Below is a small trained network, with its code and all its weights. Each question gives an input and a target symbol and asks what happens when units are switched off, that is, made to give their printed mean instead of their output.

import numpy as np


def w(rows, s, z=0):
    codes = np.array(rows[::2]) - 128.0
    scale = np.full(codes.shape[1], s)
    scale[-1] = z or s
    return codes * scale


def f(y):
    return y / 2 * (1 + np.tanh(0.7978845608 * (y + 0.044715 * y**3)))


def softmax(a):
    e = np.exp(a - a.max(-1, keepdims=True))
    return e / e.sum(-1, keepdims=True)


def log_softmax(a):
    a = a - a.max(-1, keepdims=True)
    return a - np.log(np.exp(a).sum(-1, keepdims=True))


def net(x, mask):
    ids = ['ΓΞΠΩαζημτ'.index(c) for c in x.split()]
    T = len(ids)
    res = E[ids] + P[:T]
    r = res
    for j in range(2):
        rows = slice(3 * j, 3 * j + 3)
        q, k, v = (r @ M[0][rows].T for M in (Q, K, V))
        z = softmax(np.where(np.tri(T) > 0, q @ k.T / 3**0.5, -1e9)) @ v
        o = O[0][rows]
        res = res + np.where(mask[j], z, o[:, -1]) @ o[:, :-1]
    y = f(res @ A[0][:, :-1].T + A[0][:, -1])
    res = res + np.where(mask[2:6], y, B[0][:, -1]) @ B[0][:, :-1]
    return log_softmax(res[-1] @ U[:, :-1].T + U[:, -1])


Q, K, V, O, A, B = {}, {}, {}, {}, {}, {}
E = w([
[251,219,123,120,177,118,97],'Γ',
[171,177,149,87,201,97,147],'Ξ',
[190,219,114,133,183,199,49],'Π',
[158,136,121,135,199,161,221],'Ω',
[116,219,179,167,164,145,154],'α',
[43,166,178,112,204,176,95],'ζ',
[243,134,188,153,74,165,105],'η',
[211,91,36,124,130,93,118],'μ',
[117,62,142,179,112,120,234],'τ',
],0.018)
P = w([
[114,124,203,129,230,59,149],'0',
[210,157,162,207,130,180,82],'1',
[154,174,68,43,105,159,94],'2',
[156,104,127,245,123,168,134],'3',
[84,158,106,44,62,136,91],'4',
[197,96,123,248,144,151,157],'5',
],0.014)
Q[0] = w([
[143,69,204,141,194,103,150],'head 1',
[139,140,85,99,128,178,151],'head 1',
[154,155,106,226,165,172,139],'head 1',
[122,121,140,84,77,97,93],'head 2',
[140,206,157,1,100,126,147],'head 2',
[163,139,187,104,110,150,95],'head 2',
],0.011)
K[0] = w([
[177,165,210,121,217,86,128],'head 1',
[96,100,108,191,90,104,187],'head 1',
[144,113,255,111,255,51,70],'head 1',
[196,151,79,95,67,251,62],'head 2',
[58,103,127,109,80,183,105],'head 2',
[112,21,146,46,137,134,81],'head 2',
],0.0074)
V[0] = w([
[93,168,1,102,192,202,41],'head 1',
[87,212,203,171,128,71,115],'head 1',
[7,154,205,176,127,157,193],'head 1',
[214,168,199,4,107,93,131],'head 2',
[167,146,118,61,71,204,48],'head 2',
[68,80,68,26,114,15,150],'head 2',
],0.0086)
O[0] = w([
[167,219,201,163,236,146,125,185],'head 1',
[157,162,192,88,76,153,248,221],'head 1',
[163,114,134,59,183,31,204,136],'head 1',
[91,71,184,161,2,135,157,199],'head 2',
[109,153,126,161,186,179,212,118],'head 2',
[100,247,122,183,52,120,132,8],'head 2',
],0.0099,0.012)
A[0] = w([
[74,169,156,84,188,136,103,252],'neuron 1',
[63,255,51,66,193,79,149,80],'neuron 2',
[150,58,166,113,158,163,47,203],'neuron 3',
[86,198,147,146,55,96,167,73],'neuron 4',
],0.0078,0.0027)
B[0] = w([
[228,106,10,158,162,133,170,234],'neuron 1',
[160,139,2,147,11,163,104,160],'neuron 2',
[62,82,78,206,55,67,124,248],'neuron 3',
[164,196,180,111,87,45,129,147],'neuron 4',
],0.01,0.011)
U = w([
[124,153,212,143,89,117,20,148],'Γ',
[99,202,142,156,19,55,159,4],'Ξ',
[166,82,254,212,188,129,72,113],'Π',
[126,49,166,17,95,176,119,145],'Ω',
[124,208,244,10,202,154,140,232],'α',
[170,179,42,87,91,36,74,108],'ζ',
[63,87,142,112,26,209,175,37],'η',
[78,116,75,194,76,15,65,205],'μ',
[24,47,50,64,55,120,140,71],'τ',
],0.0061,0.0021)

Each question gives the input, a string of symbols that net reads in full, and the target symbol t.
The units are the heads (3 rows each of Q, K, V and O) and the neurons (one row each of A and B). Each row of codes is followed by its name. A weight is (code - 128) times the scale printed after its matrix; where a second scale follows, it is the last column's (O, A, B and U).
mask holds one flag per unit, heads first, then neurons. A switched-off unit (its flag False) gives its mean, the last column of its rows in O or B, instead of its output. The means were averaged over made-up inputs and are rounded, as every weight is.
A unit's drop is (log p(t) with every unit on - log p(t) with that unit switched off) / (log p(t) with every unit on - log p(t) with every unit switched off).
The circuit of an input: a set's keep is (log p(t) with only the set's units on - log p(t) with every unit switched off) / (log p(t) with every unit on - log p(t) with every unit switched off). Starting from all 6 units, units are removed one at a time, each time the one whose removal leaves the highest keep (on an exact tie, the one counted first), for as long as the keep stays at least 0.8.
units of the circuit, in order: the units of the circuit, biggest drop first
k most important neurons: the k neurons with the biggest drops, biggest first
heads that matter: for each layer, one digit per head in row order, 1 if its drop is at least 0.15 and else 0, layers parted by /
drop when u is switched off: that unit's drop, to one decimal
input Ξ Π Ξ, target Π: units of the circuit, in order : (head 1; head 2)
input α Ξ Π Π τ Ξ, target Ω: units of the circuit, in order : (head 1; neuron 3)
input Π Π μ, target μ: units of the circuit, in order : (head 1; neuron 3)
input ζ η Π Ω, target α: units of the circuit, in order : (head 1; neuron 3)
input ζ Π η μ Γ, target μ: heads that matter : 10
input ζ α ζ Π Π ζ, target α: heads that matter : 10
input Π Ξ α, target α: units of the circuit, in order : (neuron 3)
input ζ Π α, target ζ: 2 most important neurons : (neuron 2; neuron 1)
input Ξ α Γ ζ Ω ζ, target Ξ: units of the circuit, in order : (head 2; neuron 4)
input τ ζ α Γ, target ζ: heads that matter : 11
input Π Π Π, target Π: heads that matter : 11
input Ξ Π ζ ζ Π, target ζ: 2 most important neurons : (neuron 2; neuron 1)
input Γ Π Π α, target η: heads that matter : 10
input Π α α ζ η, target η: units of the circuit, in order : (head 2)
input η Π α Π Ξ, target α: heads that matter : 01
input Ξ ζ Π α, target Ξ: heads that matter : 01
input Γ μ Π η, target η: heads that matter : 10
input Ξ ζ ζ ζ Π Ξ, target Ξ: heads that matter : 11
input Ξ Γ α Γ ζ η, target Ξ: heads that matter : 01
input α α Π Π μ ζ, target Ω: most important neuron : (neuron 3)
input Π τ Γ, target τ: heads that matter : 10
input Ω Π Π Ξ Π Γ, target μ: heads that matter : 11
input ζ Π ζ Π, target α: 2 most important neurons : (neuron 3; neuron 1)
input ζ Γ α, target ζ: drop when head 2 is switched off : 1.9
input Ξ Π α Γ, target Ξ: drop when head 2 is switched off : 1.1
input ζ ζ Ξ Ξ ζ τ, target α: drop when neuron 3 is switched off : 0.2
input α η Π Ω, target Ω: drop when neuron 3 is switched off : 0.3
